Each row was made from one path, in order. Every step used is in the known rows, and no mark comes twice. Write each row's path.
Known rows
N R Z P W: [  4  -7  -9  11   7  -9 -18   0  10  -2  -9  -8  -3 -13  -7  -5 -16 -16
  -6   2   0 -16  -8   5  -7 -14 -12  16  -4  -5 -11  -2 -16 -15  11  -6
  -7   5   4]
A X Z H U: [  2   2   2 -11 -18  14   3   7   4  10   0 -10   0   6  -8  -2  12  11
   0 -14   0  -1   0 -12 -10   8   7 -15   5  -4  13  -5   7   7  -2  -3
  14 -13   2]
W U A P: [  4   5   8   6  10   1  21  -1 -20 -10   0  11  -3   2  22  10  11  -2
  -4   6  11  22   1  12  12   4  -2  -8  -5  -1   1   5  10  13   2   2
  -9   8   4]
P W A X Z H U R: [  5  -6  13   0 -22  10 -12  10   9   2  11   7  20  18  10   7  11  11
  11   1  -6  -6 -16 -24   1   8  -5  -8  16   7   8  15  -7   4   6   8
   1   4  -4]
U R: [ -5  -2   4 -10  10   2  14  13  -6   0  -4   6 -10   0   6  15   4  -4
  -8  20  -6  -2  11   4  -3 -13   5 -12  -3   3   0   8   5   7 -15  -5
 -12  -1  -2]
A P W H U X: [ -2  -2  21   1  -8   6   1  -7 -20   2  -2   8   7  14 -10 -35   6   3
 -11  -9  16  14 -16   0  13   6  10  -7 -14 -18  -3  -1   2   2  15  14
  13 -16 -18]
R Z N U A X: [  7  10  -5  -5 -12 -10 -30  -3  -2  -9   1  14  15 -10   2   2  -6   5
  -2  -1  -5  10   2   1 -17   8  -1  -7 -11  -7   9   2   2   1 -15   1
  -1  15   1]
N R Z H U X: [ -3   4  -1   2 -16  21 -21   1  -3  -6 -18   9   1  -5  -4 -11  10   2
  -6  -6   5   2 -12  -7 -19  14 -17  -4 -15  -9   8  13 -17 -12  -1   0
  19  -1  13]
P W A: [ -6   9   1  -3  12  -8  -8  -7   7  -5  17   2  -4   2   9  -5  -4   1
  -4  10 -11 -16   3   6   5  -1   1   2   5  10 -15   4   0  13   5  -8
 -13   3 -15]
H U A X: [  1  17   0 -12  -7  19   6  11 -13   0   2  20   6   2   7   9   8  18
  -4  -2  -1  16   7   3  -4   6  -1 -17  -9  -2   6  12  17  23  -9   6
  -4   4  -4]
H U R Z P: [ -2 -15  -9   5  -6   1   6  21 -12  -5 -20  11   2  -1   5  12   7   1
 -11   0   5  -1  -3  -9  -3  -9 -15  -8 -11 -19   9   8   1 -10  -1  -1
  -5   2  10]
R Z: [ -5   7 -14  -8  12  -8  -2   3  -2   2   3 -10 -14 -18  -5   3  -2   1
  -7   1  -5 -10  14   6 -11  -3   0   5  -5  -5  -8 -10   0   2 -10 -12
  -1   4  -2]
X Z A: [ -8   3 -14   1  15  -9  12  -9  17   2   4 -10 -12 -10   0  22  -8  -1
   9   0  -8 -10  24   5   4  -4   1  10  11  15  -3 -12   3  -2 -10  -6
  -6   0   9]
N R Z A P: [  1   0  -9  12  12   6   5   2   3  -2 -11  -3  -8 -16   7  17  -8 -17
   7   5  10   8   8  14  -1   8  -3  23 -10   0 -14  -4  -8 -16  -2  -5
 -12  10  14]
H U: [-11   7  -4  -7  -2   9  12  11 -13   0  -9  10 -10  -4  -1  -1   9   2
 -16   1  -1  -6  15   4   0  -3   8 -15 -10 -11   6   2  10  14  -7  -5
  -1 -15  -3]
X Z H: [ -1   1  -5  -2   4  -6   8  -4  16   7   4 -23 -18  -1  -4   7   2   3
   5   1  -3 -11  11   4  -3  -1   6  -5  13   8  -1  -9   3  -4  -3 -13
   7 -10   5]
X Z N R: [ -3 -15   7   5  -5 -19  -6  -4   7  -1  -9 -16  -9 -25 -14  12  -9 -23
  -3  15  -2 -10  15  -2  -6 -19  10  -3   5  10   2  -9  -5 -21 -13 -11
   2  -6  17]
P W U A X Z H: [ 13   8   4  -2  -8  -3 -11  -8  10   5  17   1  16  13   9  -5   3   7
  15  -5  -8   3 -18 -14  -3   9  -5   2  23  14  12   0  -5  10   3   6
  10  12   1]
U A P W H: [  7   6  12   5   6  -5  11  -9  -3   4  16  -1   1  11  15  -8  -2   2
   8   9  16  15  -4  19  21   1  14   6  -1   0 -22   6  14  10  11   4
  -6   3 -12]
X Z A P W H U: [ -4  -7   5  13  -5  -2  13  -3   6  11   2  -3   6  10   2  -8   2  -3
  10 -10  14   3   2   0  26   7  10  17   8  -2  -6 -11   5  -6  14  12
   3 -11  -3]
A P W U R Z: [  1  -9  10   9   6 -10  -2  14 -20   0  -5   5  11   3  10  -7   2 -15
  -3  10   5   6 -13 -10  -1  -5  -4  12  -2 -11   1  -4 -14  -1   1   4
  -2  13  -3]
X Z P W: [  0 -11  -6   8  13 -24   2  -5  11   4   3 -22  -8  -3 -14   0 -16  -8
  -4  -4  -4 -17   4   0   4 -23  -3   2  12   2  -2 -14  -1  -5  10  -4
  -5  -8  -4]
U X Z N: [ -3  -8   2  -5   4 -27 -10 -14   3  -7   1 -15  -6 -16 -25  -3  -7  -2
   0   2  -9   0  10  -8  -8 -18   5 -15   0   4   9 -15  -1 -15 -13  -4
  17  -3   2]
N R: [ -5   0   2  -5   4   6   3   3  -3   0  -8   0 -15 -13   2   8  -1 -15
 -13  14  -1  -6  13  12  -6  -9   4  -2  -7   5  -4   4  -1   0  -7 -10
  -8  -7   5]
U H: [ -3   4   3  -4  16   8  18   4   3  -1  -6  -9 -25  -2  -5  -8  11  13
   1   7  -1   4  11   7  -2   2  15  -3  -3   7  -2  10  12  15   3  -7
 -12  -8  -4]

Which path is each row?
[  3  -1   0  18   5   2 -10   0  -2  -5  -7  10   8  -3  12  -4  -8 -25
   5   4   6   1 -10   0   4  11 -10  32   1   1  -3  -5 -24 -14   8   5
  -5  13  12] : N R Z A P W U
[  2  -3 -12   8  10 -15 -15  -8  11 -12  12  -7   1   0   6  -3 -11   2
  -3  -2  -5 -20 -10   4   1  -2 -13  11   2  -1 -14   0  -6  -6  14  -8
 -11  10  -5] : R Z P W A
[  7  -2  -9   8 -11  -7 -10  -3   2   1   3  11  13   8  11 -10   1  14
   3  -8  11  -2 -17   5  13   6 -11  10  -2 -13  -4  10   6   0  14   8
   1   8   0] : R Z P W H U A
[  3   2  -3 -10 -17  15 -15  11   3  10   5  24  27  18   6 -11   1   7
  14  -4  -8   2 -19 -15   0  20   0  19   1   0   0   7  -6  -1  -3  16
   2  12  -7] : P W H U R Z A X
[ -2   1  -1   9  19  -6  14 -13   1  -7   0 -12  -9  -8  -8  14 -11   3
  10  -7   7  17  10   4   8  -3  -7   4  -1   8  -3 -15  -1  -9  -2   2
   2  -1   4] : U X Z A P
[  1   9   0  -7  -8   4   0   7  -7   3   4   5   3 -12   0  19   4  17
   1  -9   0  16  11  -9  -2  -2  -6 -11   3   2   9   0  12  16 -10   7
   5   4   1] : H U A X Z
[ -6 -14  12  10 -17  -7 -18  -4  -7  -9 -19   1   2 -18 -23   0  -1 -10
 -11   3   1   0   5 -15  -7 -14  -5 -15  -8  -2  20   0 -11 -21  -8   5
  21  -8  16] : H U X Z N R
[  1   0 -10  -3  -2   5   2  13   8   1  -3  -5  -4   3   9   9   7   3
   9  13  -4  -7  -2   1 -14   5  -1  -3   0  -1  -2   6  -2  -4 -10  -9
  -2   8   6] : U R Z H
[  1  -4  20   9  14   5  16   3 -11  -4  -6  -5  -5  13  -1 -30  10  -2
   0   3  10  14 -11  -1   9   8  16   4   1   0   4   6   3  13  21   5
  -5  -8  -9] : A P W U H
[  9 -10  -3  -9   4  -5  14  -8   2   2   1 -24  -5  -6 -16   9  -5   1
  -4 -16  -4   0   0  -3  -5 -13  -1 -10   4   2   4 -15   6  -5   0  -6
  -2  -6   2] : A X Z P
[ -6   2   3 -14 -12  11  14   1 -11   5  -3   7  -6   7   5 -15  18   4
 -14  -3   4  -1   5   9   7   7  14 -10  -7 -11   1   2  13   8  -2  -2
   6 -19  -4] : W H U
[ -4   7  -9   0  16  -7  -1 -15   8  -4   4  -5  -9  -8  -9  14  -9   6
   8  -7 -11   1  14   3   1  -4 -11   5   5  16   2 -11  -3  -6  -8   2
   7   3   4] : U X Z A
[ -2   5 -10 -10  -9  22  -3  22  -4   3  -7  24  16   5   4  15   4   9
   7  -3 -10   8  -1 -13  -9  12  -9   4  -6  -4   9   7   0  -1 -17   8
  -6  14   3] : H U R Z A X
[ -1   2   7   2  -3 -10 -18 -17   6  -3   7  -7   6  11  -8 -22   4   1
   5  -9  -8  -8 -18 -15  -5   3 -10  -2  17   6  16  -8 -18  -2   6   3
  23  -2  -1] : P W U X Z H
[ -5   8   8  13   5   2   9  12 -12   3   0  13   2   4   9   1  -1   4
  -2   6  18  10   5  10  16  -3   3  -7  -7 -13  -7  10  13  19  10   8
  -7   0 -11] : H U A P W
[  4  -9  -3  11  -2  -7 -18  -2  -1  -9 -11   4   7  -5   3 -14  -4 -23
 -11  -2  -3 -14 -22  -3  -5  -6 -20  16   0  -7   7  -1 -24 -15  10   0
   2   9  12] : N R Z P W U
[  6  10 -12  -7   3  15 -11   1   9  -3   1   4   4 -15   2  12  -9  -8
   9  -1 -10   1   3   4 -15  14  -7  21  -5  12  -5  -2 -12  -8 -14  -1
  -8  14  11] : N R Z A X
[ -5   0  -9  -3 -12  13   3  11   0   2  -6  20  10  10  18   8   9   7
   9   3  -1   2   0  -2   6  16  -2  13  -4  -1   0  12   1  -6  -9   8
  -1   6   8] : W H U R Z A
[ 10  -9  -2  -5   7 -13  -2  -7   9   6   9 -21   4  -2 -21  -4 -15  -1
  -3 -11  -5 -10  -7  -7  -3 -17   1  -2  10   3   1 -16  -1  -2   8  -1
  -2  -5  -8] : A X Z P W
[  2   0   1 -15   4  -4   6  -3   0   8   6 -19  -4 -13 -16  10  -2   2
  -4 -10  -9   2  11  -7 -10 -10   6  -4   6   7   0 -16   4   6 -11  -4
   4  -2  -5] : A X Z
[ -1   2  -5  17  12   0  -8   3  10   2  -4  -2   0 -11   3   2 -18 -20
   9   9   8  -4   0  12   3   4  -1  30  -3   1 -18  -4 -16 -14   6   1
 -10  11   5] : N R Z A P W
[ -6  -1   2  -4 -14  20  15  22  -2   1 -11  15  -1  17  11   5  20   4
   0  12  -1  -4  -1  -2  -3   5   5 -24  -4  -8  10  21   8   5  -2  -4
  -1 -12   4] : Z H U R
[  7  -4  -3   1  -6   4   7   2  -5  -1  -2   1   6  -4  -1  22   3  16
  -1 -18   6  15   1  -7   3  -6 -14 -15   0  -2  12   2  14   5   2   7
  -1   2   8] : H U A X Z P
[  1   1   1  -4   2  -4  -3 -16   9  -2   3 -18 -12  -1 -15  -3   1  10
   5  -7  -3  -2   3  -2  -9   0  -5 -10   4   8   5  -9  -3  -7  -3  -3
  18  -7   3] : U X Z H
[  9   3   4  -6  -7  -1 -13 -11  23   3  25 -14   6  11   2  -3   0   9
  14  -4 -10 -12 -12 -10  -3  11   4   3  20  17  -8  -2  -4   5   7  -6
   1   4 -12] : P W A X Z H
[  4   6   3   5  16   0  24   1  -9  -3   4   0 -11  -5  13  17   0   3
   1  12  15  20  13  20  11  -4   7  -9  -9  -3 -12   4  15  14  -1  -4
 -16   4  -3] : U A P
[  9   1   1  -8   3   2  -4  -9   7  -8  20   1   7  16   3  -9  -9   2
  -4  -3  -9  -8 -15   0   1  -2  -1  -7   1   8  -7   5   2   5  12  -5
 -18   3 -13] : Z P W A X
[ -9   4   5  -7 -10   3  -1   1  -3  10   3   9   3  12   0 -27   7   2
 -11   1   1 -11  -2   3  10   4  17  -1  -2  -7  -2   2   5  14   6   5
   6 -15 -14] : P W H U
[ -1  -7   8   9  -5   8  15 -15  -8  -4  -2   1   3   6  -2  -2   6  11
   7 -17  16  20  -2  -2  19  13   1   4  -5  -2   3  -9   4 -12   4  15
  14 -11   6] : W H U X Z A P
[ -7  -6   6  -2 -10  -8  -7  10  -6 -11 -13  19   5   6   3   5   2 -13
 -12  20  -5  -4   9   2  -6  -9  11 -25  -7 -10  15  10   2  -3 -14  -3
  -9  -8   2] : Z N U R
[ -2   5   3 -10   2  -8   1 -10   5  10  14  -4  -4  10  -1 -24  -2  -1
  -5   6  -5 -12  -4  11   7  -2  17   7   4   3 -13  -2   5   7   3  -2
   0  -9 -17] : P W H
